Each row is followed by its class number.
[  9 -15 -41  56  -4 -17   0  39 -52  17  24 -28 -12 -18  32  14  -8 -17
 -69  11 -18 -56  18  15  14  26  25  28   5 -14 -22 -24  28   3 -10  -8]
5
[ -6 -27  -9  19   9 -30   3  41  20 -25 -21  13  17  -8  14  28 -67   6
 -25 -34 -13  34  -4  17  -6   2  10   2 -23  22  -4  17 -13  47 -14   8]
6
[ 18  15  27   0 -30  22 -55 -26  20 -45  34 -32  20  21 -29  17  51  14
  24 -56 -13   7 -16  44 -14  14 -26  -3  29 -29 -34  33   5  15 -97 -50]
1
[  4 -13 -25  35  25 -23  27  25 -17   7 -20  13   7  21  22  -5 -71  22
  15  17  19  34 -17 -11  11 -15  16  -5 -25  24   4 -10 -12   1  22  -1]
0
[ 10 -12   3  -3 -19   1 -24  -3 -28  26  11 -30   5  -2   8   0  26  12
 -20   1  -3 -24  -6  -4  19   4   6  15   4  -3  -4  14  17  -9 -25 -16]
0
[-25 -26 -35 -11  -4  -3  47  -9 -26  78 -14 -18 -20 -15  15 -47  26 -24
 -12  38  10 -38  24 -66  58  23  32   4 -36   5   5 -25  -4 -35  62   9]
4
[  5 -15 -34  59   4 -10  -6  15  -7 -33  -8   7  -5  21  19  31 -55   7
  -2   4 -11  17 -27  34 -13  -3  14 -12 -18   0 -12  -1   4  30 -30  -2]
7
[-15 -20   6  -2  24  -1   8  14  61 -52 -29  34   3 -26   7  -1 -57   7
  17  -8 -21  85 -28 -12 -11 -40 -16  -4 -18  40  17  23 -55  52  40  24]
7
[ 15 -12   3   6 -23   7 -13  -8 -21  -7 -18  -5 -19  -7   8  12  15   3
 -35  29 -15 -22 -14   1  -8  -1   9   6  -8   4  18  -7  18   4  14   5]
7
[ 18  -8   9 -20 -32  35 -45 -19   0   7  21 -22 -15 -34 -17   9  78 -23
 -52 -12 -33 -37  23   1   7  12 -26  24  31 -13  11  27  20  13 -11  -3]
7
[-13  -2 -41  48  37 -15  30   5  11  -4  19  11   6  19   9 -14 -44  -7
  21 -26  -2  11  21  14  12   9  -1  -7 -10  -7  -9   1 -29  13   7 -15]
2
[ 15  17  25 -15  12  15  17 -31  -7  -5 -34  12  -8  34   5   1  21  14
  49  52  31  29  -6   2  -6 -10   2 -25  -3  19  33 -17   4 -33  31  29]
3
[  2  -2  -3   9 -21   4 -25  10   4  14  27 -29   8 -33   5   7  27 -29
 -41 -32  -4  -9  16   5  12  14 -16  17  26 -22 -14  15  16  13 -44 -12]
9
[ -5   3 -81 105  34 -17  28  51 -15  10  24  -5  16  23  22  20 -92 -27
   3 -36  18  27  21  49   2  22   1  -9  -4 -30 -43 -19  11  31 -69 -15]
9
[-34  21  50 -37 -16   3  -5 -43  69 -27  -6 -20  34  28 -33  -3  30  21
  61 -61   0  49   0   9  -4 -21 -31 -16  14 -21  -9  51 -48  36 -34 -21]
6
[ 11   4  20  -6 -42  14  -9 -52 -43  11 -21 -22 -28  16   0   1  56  13
   3  57   5 -41 -10 -15  -3   0  24  -2  -8  -6  38 -26  27 -34  27  18]
7
[-21 -13 -16  14  16  -8  -2  21  21 -17 -18  11  12  -8  14  15 -38  -1
   7 -17  -9  53 -13  10  18   0   5  -7 -10  21 -21  16 -26  23   0   4]
4
[ -5  -3 -21  44  20 -22 -13  48  26 -32  -4  28  13 -15  25  28 -98   4
  -6 -23   7  67 -25  37 -14  -7   0 -11  -2  18 -15  14  -2  38 -48  14]
9
[-42   0   9  24   9 -37  28  -5  22 -34 -28 -10  14  30  16 -19 -44  36
  61  13   4  41 -44 -11   1 -30  32 -24 -14   6 -17  -4 -51  15  26   6]
5
[-13   2  -7  24  -2 -16  36 -10 -12  22 -18 -16   7  33  -1   6  -4   0
  18  -8  12  -2  21   8   8   4  14  -1 -20 -14   7 -14  -7   3   2   4]
6
[  9 -20 -24  17 -10 -18  28  30 -44  46 -24   3 -16 -37  31 -17 -35  -8
 -45  42  24 -18   9 -40  14  10  35   4 -23  22  34 -42  25 -25  61  38]
9
[ 21  30  22 -10  -9  32   4 -51 -15  11 -10 -21  -6  46 -13   0  72  -1
  45  36  30  -6  15  22   1   5  -9 -17  13 -16  11 -11  21 -40 -15  -1]
3
[ -6 -10  -8   3  -1 -15  39 -11 -36  50 -31 -13  -5  11  10 -41 -11  23
  30  52  29  -3  -3 -57  27 -18  33   1 -27  25  36 -27 -16 -38  85  24]
0
[ 20  35   9  20   0  40 -32 -24  38 -49  28  -3   1  45 -36  32  25 -16
  19 -50  -5  31   3  76 -28   0 -57  -9  38 -37 -22  33   6  37 -98 -43]
7
[ 11  17   3  20  -8  11 -33   9   0 -25  39 -20  -1   2  -6  26   8  -4
 -32 -26 -14 -21   3  57  -6  19 -20   7  38 -21 -33  13  25  19 -80 -20]
5
[-15  15  41 -32 -38   7  -6 -46 -15  16   5 -43 -11  -2  -7 -26  79  15
   6  24   2 -45   1 -24  16  -1   8   7  22 -18   8  -6   3 -29  20   4]
5
[-10 -14  12 -22 -14  -1 -21  -2   8  -2 -17 -11   2 -20  13   9  23  -4
 -15  -4 -15  14 -20 -12  17   6   9  10  -8  17  -5  11  -6  -1  -5  -4]
4
[ 23  14  -1  37 -19   6   2 -27 -70   5 -18 -14 -11  51  19  14   4  11
   7  53  17 -25  -6  21 -13  -9  43  14 -15   5  22 -50  37 -36  -2   0]
8
[  7 -28 -11  12 -14 -10   7  11 -37  22 -13  -8 -11 -34  15 -19   5   2
 -26  27 -14 -31   1 -44  18  19  33  16 -21  18  16 -16  -4 -14  59  16]
1
[ -6  32  27   2  21  -2  -7 -34  46 -58   4  20  13  49 -14   4  -6  19
  67 -35   2  59 -25  47 -23 -20 -23 -21   8  -4  -1  19 -35  12 -46 -21]
2
[ 15  24   2   6  14  10   6  17   4 -13  14  20 -17   0  -7   5 -18  -8
 -17   6   7   3   9  26  -9   6 -24   2  25   8   7  -9   9   5 -11  10]
5
[  1 -16  -6  17  14 -24  24  19 -33  15 -33  19  -6  -8  32  -5 -49  18
   1  50  14  26 -19 -33  11 -21  27  11 -29  42  36 -18 -14 -13  67  33]
0
[-29  -9   7  15 -10 -21  10  -2  -7  -3  -7 -33   3   0  16 -15  13   6
   3  13 -12 -12 -15 -21  15  -7  27  10   0  -6 -14 -10 -25   6  30   2]
5
[ -3 -22 -53  72  14 -17  35  16 -32   0 -22  10 -14  20  31   9 -55  -8
  -2  41  -4   1 -11   7  -1  -2  34  -2 -35   9   7 -35  -8  11  37  13]
7
[  -1   25   40  -29  -38   33  -48  -27   46   -8   26  -50   24   11
  -59   14   79    9   13  -98  -21   10   33   52   -3    0  -49   18
   33  -46  -32   64    3   35 -114  -41]
6
[  1   4  27  -4 -21   7 -34 -25  18 -33   9 -18  13   7 -19  -1  26  20
  35 -30  -9  14 -22  11  -4   6  -7  -8   9  -8 -17  26 -14  10 -43 -19]
1
[ 26  -5 -10   9  -3  19 -20  -7   1   1  18 -31   8   8   0  13  49 -17
 -12 -10  -8 -15  20  24  14  17 -16   0  19 -21 -23  20  24   3 -49 -23]
3
[ -8   7  32 -30 -31  -1  -3 -28 -14  26 -23 -22  -7 -20   0 -23  38   8
  10  28  24   2  -6 -34   7 -11  18   2   4   7  34 -18   5 -37  40  31]
9
[ 24  20   4 -15  -3  41  25 -33  -6  25   0  13 -36   3 -25 -21  42 -25
  -4  34  13 -19  34 -12  -2   5 -27   0   8  -4  48 -16  19 -18  34  22]
7
[ 22   4 -32  27  26   2  19  16 -26  23  14  16  -9   4   6  -5 -45  -2
  -6  18  24   6  23   2  10   6 -10   4  -2  10  13  -9  18  -9   0   5]
0
[ 47 -24 -49  48  17   7 -32  53 -22 -14  24   5   3 -13  30  55 -26 -26
 -66  -5 -16  -2  15  59   0  32  -6   8  10   6 -26  10  46  24 -67  -5]
3
[  9   2 -38  56   0  -3   1   6 -49   8   3 -16  -5  27  25  37  -5 -14
 -14   8   1 -11   0  52  10  28  21   5 -14 -18 -30 -27  32 -13 -60 -22]
4
[ 20 -18  35 -60 -35   9  -9 -36 -33  25 -16 -23 -21 -52   8 -37  68 -11
 -54  51 -17 -46  18 -90  17 -15  31  39   5  33  59  -6  11 -40  88  28]
8
[  0  -7  -1   7 -12   9   0 -24 -20  25  -3 -46   5  14  13  -3  65  -8
   8  23  -1 -26  13 -10  23   8  12   4   2 -21  -7   1   7 -18   6  -6]
3
[-10 -10   0   9  19  -5  12   1  24 -22 -16  12   8   9   2 -19 -47   5
  24  -2  -4  41  -7 -36  -1 -30  11   5 -11  25   9  14 -20  22  23  13]
8
[ -1  34  49 -27  -6   4  -3 -30  -4 -26 -12  17 -17  15  -2   0   8  27
  27  40  17  18 -26  18 -19 -15  -1 -13  21  16  28 -20   0 -19  14  30]
5
[-37  17  69 -57 -13  -3   4 -40  50 -24 -25 -18   4   0 -22 -41  49  23
  49   4  -2  29 -29 -44   5 -36  -8  -7  17   6   7  21 -55   3  45   9]
5
[-40  -9  16   0 -47 -25  14 -41 -21  40 -31 -66   9  15  11 -40  41  19
  42  26  26 -20 -25 -55  26 -11  55 -11 -23 -22  -1 -21 -10 -36  30   3]
9
[-17 -12  43 -48 -32  -7 -16 -22  24   1 -21 -22  12 -20 -16  -2  38  14
  -6 -26 -15   1   4 -27  11  -6   0  10   0   9  17  29 -17  15  17  13]
6
[ 19  35  44  -5 -14  16 -38 -37   8 -56  -4   2  11  44 -24  28  20  31
  64 -17   9  40 -39  56 -33  -1 -17 -22  17  -5  -7   4  -1  -1 -75 -15]
1
[ 60   2 -43  34  34  18  -1  31 -48   4  10  47 -32  -8  30  40 -43 -22
 -44  55  15   1  32  43 -11  33   1  -3   4  30  29 -27  64 -19 -16  44]
3
[  5  -9  20  -2 -20  -4 -18 -20   5 -27  -7 -17  11   5 -11  -8  19  19
  27 -11  -9   8 -26 -12   1   6  11  -5  -6   5  -9   6 -16   2 -10 -15]
1
[ 19   2   8  11   3  -2 -13  10 -15 -36 -19  31  -4  -1   5  19 -40  26
  16  16   4  32 -28  14 -21   5  10 -12  -4  35  18 -12  -4  -2  14  25]
1
[ 15  16  42 -41   3  25 -17 -23  22 -17  -6  20 -11 -15 -19 -14   8  -3
  -4   3  -3  23  13 -30  -8 -24 -22  17  22  28  35  24   2   3  23  20]
8
[ 16 -40 -42  55 -19 -23 -25  49 -36  -2  10 -25  13 -18  22  52 -38  -5
 -80 -38 -32 -36  13  48   7  38  26  24 -16   0 -28   3  38  35 -64  -8]
6
[-32  -4  43 -20 -35 -26  11 -39   4  -1 -50 -33  19  33  -7  -2  22  40
  55  -5  12  18 -21 -22   5 -21  34 -13 -27   1  15  -1 -27  -4  26  13]
6
[ -9   1  31 -31 -24  -3  -6 -17  10  16 -14 -13  -1 -28   3 -23  22   3
  -1   8  15  11  -7 -35   7  -9   5  -2   4   6  24   1   1 -15  17  20]
9
[-34 -17   2  23  13 -34   4  -1  29 -22 -19 -19  33  32  14 -14 -49  40
  65 -15   7  63 -46 -16  13 -37  21 -12 -25   8 -26  27 -51  23  -3 -25]
0
[ -4  12  22   3 -12  -7  -3 -13   7 -20 -10  -1  13  22  -6  34   2   7
  12 -27   3  23   5  34 -11  -1  -8  -1   1  -5   5  10  -4  22 -34   2]
6
[ 23   2 -13   2  23  23  -3  20   7  -5  15  27  -8 -22  -8  -7 -32 -26
 -33 -11 -12  18  38 -11  -5  -7 -24  24  20  24  18  15   8  23  11  14]
8
[ 11 -24 -44  46 -12 -14  -9  21 -70  19   1 -18 -11  -7  43  39   3 -20
 -60  22 -15 -38  -1  29  22  36  40  21 -18  -4 -22 -32  40 -16 -25  -9]
4
[  0  12   6  24 -20 -11  -4 -20 -12 -12 -10 -28  14  52 -13  32   2  14
  24 -26  12  -2   1  53  -9  11  10 -10 -12 -24 -19  -7  16   7 -73 -19]
6
[  6  18 -43  65   3  10   0  -3 -39   6  12 -24   4  52   7  39 -10  -8
  19  -9  15  -1   8  66   9  30  12 -10  -4 -29 -38 -26  32 -13 -82 -26]
4
[  2   7  -1  40  15   2 -13  -7  16 -44   0  -9  24  47  13  35  -4   5
  50  -9   4  57 -17  58 -11 -10  -5 -20   7 -12 -31  16 -10  21 -55 -15]
3
[ 31 -15  11  -7   4  -5 -23  38   3 -42 -20  53 -10 -42  12  17 -56  10
 -30  14 -10  35 -31  -5 -21   5   0   2  -9  63  33   0  -5  12  27  36]
1
[-13   2  -2  -9  21  -9  32 -10  10   8 -12  26  -9  -2   5 -32 -16   5
  25   8   6  19  10 -24   8 -10   5  -6 -16  23  38  -7 -39 -11  69  26]
2
[ -8 -15  13 -18 -38 -18  29 -26 -46  53 -37 -27 -15  -3   6 -13  31  12
 -16  43  14 -55  20 -46  21  12  45   7 -35   5  42 -31  20 -36  60  34]
6
[ -7 -20  19  -9 -49   4 -16 -44 -34  19 -32 -46 -12   1   6  -9  68  18
  -1  40 -13 -42 -18 -32  12  -7  41   7 -16  -3  22 -13   4 -23  47  11]
7
[ -2   7 -33  67  45 -20  -1  16  28 -62  21  20  22  52  20  37 -64   7
  40 -61  -5  60 -18  78 -21  -1  -1 -18  -3  -9 -33  18 -27  34 -82 -35]
2
[-45  18  52 -50  -8   9  36 -47  36  28  -9 -38   1  -5 -27 -70  77   2
  42   6   2  -5  18 -67  27 -24 -17   7  22 -18  14   9 -57  -7  87   0]
5
[  4   9 -24  42  21  -7  15   9 -16   1   2   2   9  44  11   9 -54  18
  37   5  25  29 -14  26   1  -7   3 -13  -9   1  -8  -5   1  -1 -36 -10]
0
[-43 -34  36 -53 -22 -26  32 -21  26  40 -47 -24   7 -32  -2 -46  41   2
   2   5 -10  -3  12 -92  35 -16  27  17 -35  19  34  14 -49   6  99  27]
6
